Below is a small trained network, with its code and all its weights. Each question gives an input and a target symbol and asks what happens when units are switched off, that is, made to give their printed mean instead of their output.

import numpy as np


def w(rows, s, z=0):
    codes = np.array(rows[::2]) - 128.0
    scale = np.full(codes.shape[1], s)
    scale[-1] = z or s
    return codes * scale


def norm(h):
    return h / np.sqrt((h * h).mean(-1, keepdims=True) + 1e-5)


def f(y):
    return y / 2 * (1 + np.tanh(0.7978845608 * (y + 0.044715 * y**3)))


def softmax(a):
    e = np.exp(a - a.max(-1, keepdims=True))
    return e / e.sum(-1, keepdims=True)


def log_softmax(a):
    a = a - a.max(-1, keepdims=True)
    return a - np.log(np.exp(a).sum(-1, keepdims=True))


def net(x, mask):
    ids = ['Ξαβεζηω'.index(c) for c in x.split()]
    T = len(ids)
    res = E[ids] + P[:T]
    u = 0
    for l in range(2):
        r = norm(res)
        for j in range(2):
            rows = slice(2 * j, 2 * j + 2)
            q, k, v = (r @ M[l][rows].T for M in (Q, K, V))
            z = softmax(np.where(np.tri(T) > 0, q @ k.T / 2**0.5, -1e9)) @ v
            o = O[l][rows]
            res = res + np.where(mask[u + j], z, o[:, -1]) @ o[:, :-1]
        u += 2
        y = f(norm(res) @ A[l][:, :-1].T + A[l][:, -1])
        res = res + np.where(mask[u : u + 8], y, B[l][:, -1]) @ B[l][:, :-1]
        u += 8
    return log_softmax(norm(res)[-1] @ U[:, :-1].T + U[:, -1])


Q, K, V, O, A, B = {}, {}, {}, {}, {}, {}
E = w([
[139,87,144,137,175,84,141,78,161],'Ξ',
[74,136,165,120,187,186,61,118,146],'α',
[129,101,158,128,166,254,121,76,184],'β',
[102,173,110,138,214,186,119,112,168],'ε',
[108,97,112,138,221,146,112,94,114],'ζ',
[177,217,179,161,156,217,128,133,106],'η',
[171,178,39,116,124,150,165,155,142],'ω',
],0.012)
P = w([
[148,78,167,70,189,105,188,213,176],'0',
[118,134,128,11,150,112,156,142,99],'1',
[143,86,150,110,177,108,168,192,174],'2',
[129,137,118,43,150,100,145,115,112],'3',
[136,95,141,137,171,114,152,179,175],'4',
[126,141,118,67,144,101,126,100,121],'5',
[124,100,132,161,154,112,150,163,174],'6',
[123,143,111,91,141,105,114,84,126],'7',
[118,106,124,180,137,113,147,150,171],'8',
[123,147,107,112,133,102,104,64,129],'9',
[113,113,118,203,119,111,143,135,170],'10',
[121,147,105,137,121,105,89,47,133],'11',
[102,124,116,240,115,115,107,121,167],'12',
[125,153,96,161,135,99,70,37,154],'13',
],0.011)
Q[0] = w([
[62,126,138,43,24,102,156,182,77],'0.h0',
[99,87,141,221,99,113,125,238,112],'0.h0',
[150,142,99,119,202,126,75,8,201],'0.h1',
[92,44,162,172,80,120,114,191,153],'0.h1',
],0.011)
K[0] = w([
[105,138,120,39,170,84,169,238,118],'0.h0',
[220,220,245,60,87,144,254,203,157],'0.h0',
[125,171,83,220,104,130,72,60,129],'0.h1',
[87,91,187,78,199,133,135,143,138],'0.h1',
],0.0096)
V[0] = w([
[106,163,165,96,91,118,139,118,216],'0.h0',
[124,222,222,151,127,124,146,102,147],'0.h0',
[159,220,84,206,115,155,167,115,108],'0.h1',
[150,161,253,161,112,141,165,80,90],'0.h1',
],0.0061)
O[0] = w([
[101,131,142,146,110,159,109,147,184,178],'0.h0',
[120,121,216,133,143,55,201,101,165,194],'0.h0',
[74,141,134,61,93,164,227,181,74,141],'0.h1',
[134,104,128,167,254,184,139,112,111,3],'0.h1',
],0.0073,0.0021)
A[0] = w([
[107,117,66,126,148,158,205,159,117,208],'0.n0',
[150,18,107,146,46,100,141,180,162,167],'0.n1',
[61,86,149,2,29,131,183,92,19,47],'0.n2',
[155,107,123,144,134,100,129,142,168,62],'0.n3',
[114,119,98,117,121,98,147,36,147,120],'0.n4',
[126,155,110,152,192,138,147,144,178,61],'0.n5',
[81,118,173,172,167,145,62,184,180,250],'0.n6',
[101,132,214,75,187,146,106,65,73,140],'0.n7',
],0.0067,0.0023)
B[0] = w([
[127,65,248,154,190,15,88,55,143,173],'0.n0',
[166,85,151,191,198,51,143,179,253,147],'0.n1',
[103,129,189,70,9,66,196,19,133,173],'0.n2',
[78,133,135,108,159,139,189,61,150,144],'0.n3',
[127,199,128,117,108,162,86,216,132,179],'0.n4',
[67,114,134,134,64,69,119,99,140,191],'0.n5',
[185,109,171,136,79,25,193,124,116,254],'0.n6',
[209,168,10,130,170,91,173,154,166,212],'0.n7',
],0.0053,0.0056)
Q[1] = w([
[139,123,77,84,72,139,116,116,71],'1.h0',
[98,149,168,88,145,116,249,90,163],'1.h0',
[72,75,184,195,127,109,186,197,139],'1.h1',
[91,154,126,58,27,223,74,177,2],'1.h1',
],0.0092)
K[1] = w([
[199,204,56,2,132,156,151,137,98],'1.h0',
[100,97,119,179,39,115,233,117,130],'1.h0',
[219,70,174,124,114,214,178,128,99],'1.h1',
[161,85,120,34,150,34,98,218,141],'1.h1',
],0.0084)
V[1] = w([
[204,179,52,39,154,106,189,38,157],'1.h0',
[168,107,207,185,47,83,170,166,169],'1.h0',
[208,81,219,84,122,253,97,102,152],'1.h1',
[27,42,68,103,137,184,143,95,198],'1.h1',
],0.0053)
O[1] = w([
[1,168,127,179,43,194,158,57,109,200],'1.h0',
[164,65,107,57,95,142,116,109,51,255],'1.h0',
[122,118,132,205,26,171,130,118,11,153],'1.h1',
[143,18,47,90,80,222,130,129,190,122],'1.h1',
],0.007,0.0062)
A[1] = w([
[145,169,2,75,148,135,122,125,190,125],'1.n0',
[111,193,48,145,103,200,37,137,103,149],'1.n1',
[45,147,222,237,155,115,217,175,124,112],'1.n2',
[114,82,186,68,177,97,119,52,150,149],'1.n3',
[115,37,147,174,66,144,162,202,158,28],'1.n4',
[122,28,180,152,89,136,129,189,122,2],'1.n5',
[151,67,84,102,251,187,193,107,86,79],'1.n6',
[113,69,116,188,117,92,114,127,193,131],'1.n7',
],0.0077,0.0035)
B[1] = w([
[112,66,187,138,117,146,125,195,118,225],'1.n0',
[173,97,127,158,136,2,160,107,184,162],'1.n1',
[216,15,156,195,43,107,139,109,146,190],'1.n2',
[141,187,81,161,72,188,135,119,104,254],'1.n3',
[37,119,52,191,124,237,31,91,135,184],'1.n4',
[98,159,5,179,133,198,30,175,154,176],'1.n5',
[77,181,167,135,179,67,119,170,71,182],'1.n6',
[72,178,154,86,162,160,139,161,71,206],'1.n7',
],0.0076,0.0053)
U = w([
[118,134,126,157,177,96,99,77,254,87],'Ξ',
[241,206,102,113,92,134,35,119,148,7],'α',
[114,114,83,201,83,226,68,125,111,189],'β',
[97,164,136,66,52,169,180,57,149,66],'ε',
[109,161,153,141,192,134,138,136,36,178],'ζ',
[207,21,170,167,87,101,137,94,102,247],'η',
[127,69,188,64,111,166,103,219,160,178],'ω',
],0.0071,0.0014)

Each question gives the input, a string of symbols that net reads in full, and the target symbol t.
The units are the heads (2 rows each of Q, K, V and O) and the neurons (one row each of A and B). Each row of codes is followed by its name. A weight is (code - 128) times the scale printed after its matrix; where a second scale follows, it is the last column's (O, A, B and U).
mask holds one flag per unit, layer by layer, with each layer's heads first. A switched-off unit (its flag False) gives its mean, the last column of its rows in O or B, instead of its output. The means were averaged over made-up inputs and are rounded, as every weight is.
A unit's drop is (log p(t) with every unit on - log p(t) with that unit switched off) / (log p(t) with every unit on - log p(t) with every unit switched off).
The circuit of an input: a set's keep is (log p(t) with only the set's units on - log p(t) with every unit switched off) / (log p(t) with every unit on - log p(t) with every unit switched off). Starting from the 12 units with the biggest drops (on a tie, the unit counted first), units are removed one at a time, each time the one whose removal leaves the highest keep (on an exact tie, the one counted first), for as long as the keep stays at least 0.8.
units of the circuit, in order: the units of the circuit, biggest drop first
k most important neurons: the k neurons with the biggest drops, biggest first
top k neurons in layer l: the k neurons of layer l with the biggest drops, biggest first
which heads matter: for each layer, one digit per head in row order, 1 if its drop is at least 0.15 and else 0, layers parted by /
input Ξ β ε Ξ ζ ζ α η ε, target η: units of the circuit, in order : (1.n2)
input α ζ β ω ε ω α η, target ε: units of the circuit, in order : (0.h1, 0.n2, 1.h1)
input η η η η α β ω ζ η ζ, target ζ: which heads matter : 01 / 00
input ε ζ α α ζ ε η ε, target ζ: units of the circuit, in order : (0.h1, 1.n6)
input α ε α ε ζ ε, target Ξ: which heads matter : 10 / 10
input ω Ξ Ξ ω ω α Ξ ω ζ ζ ω ω ω, target ω: which heads matter : 00 / 01
input β α Ξ η α Ξ α ε ε, target η: which heads matter : 00 / 01
input ζ ω η ω Ξ ζ, target ε: which heads matter : 01 / 00
input ζ α Ξ β Ξ β, target η: which heads matter : 01 / 01
input ζ η β α α Ξ, target α: which heads matter : 01 / 00
input α Ξ ε ζ ω ζ ω Ξ ω α, target ε: units of the circuit, in order : (0.h1, 0.n2)
input Ξ α α ζ ζ α Ξ α β ζ α α, target Ξ: units of the circuit, in order : (0.n0, 1.h0, 0.n2, 1.n1)
input ε ε ε Ξ, target ω: which heads matter : 01 / 01
input ε ζ Ξ, target Ξ: which heads matter : 01 / 01
input β Ξ η β Ξ β ε β, target ω: top 2 neurons in layer 0 : (0.n5, 0.n7)
input β Ξ ω η ζ β ζ Ξ β Ξ Ξ α η η, target ζ: which heads matter : 01 / 10
input η α Ξ ζ α ω Ξ Ξ Ξ α Ξ β ε α, target ω: 2 most important neurons : (0.n7, 1.n0)
input ε α ε Ξ ε ε, target ω: which heads matter : 00 / 00
input Ξ η α β Ξ β η ζ ω Ξ ω, target η: which heads matter : 00 / 01
input ζ ε ω, target ω: which heads matter : 01 / 01
input α β ζ, target β: which heads matter : 00 / 01
input ω η Ξ β ω ζ α α β Ξ Ξ α, target α: top 3 neurons in layer 0 : (0.n6, 0.n1, 0.n7)
input ε Ξ ω α Ξ α Ξ ζ β ω ω β ζ Ξ, target Ξ: most important neuron : (0.n4)
input η ε Ξ β ω β ω α Ξ β, target η: most important neuron : (1.n1)
input β ζ ω β η ζ Ξ ω Ξ η α η, target ζ: 2 most important neurons : (1.n6, 0.n6)
input η α η η β ε ω η α, target η: 2 most important neurons : (0.n6, 1.n2)
input Ξ Ξ ε Ξ, target ω: top 3 neurons in layer 1 : (1.n0, 1.n4, 1.n5)
input ζ ε ζ, target ζ: 2 most important neurons : (1.n7, 1.n3)
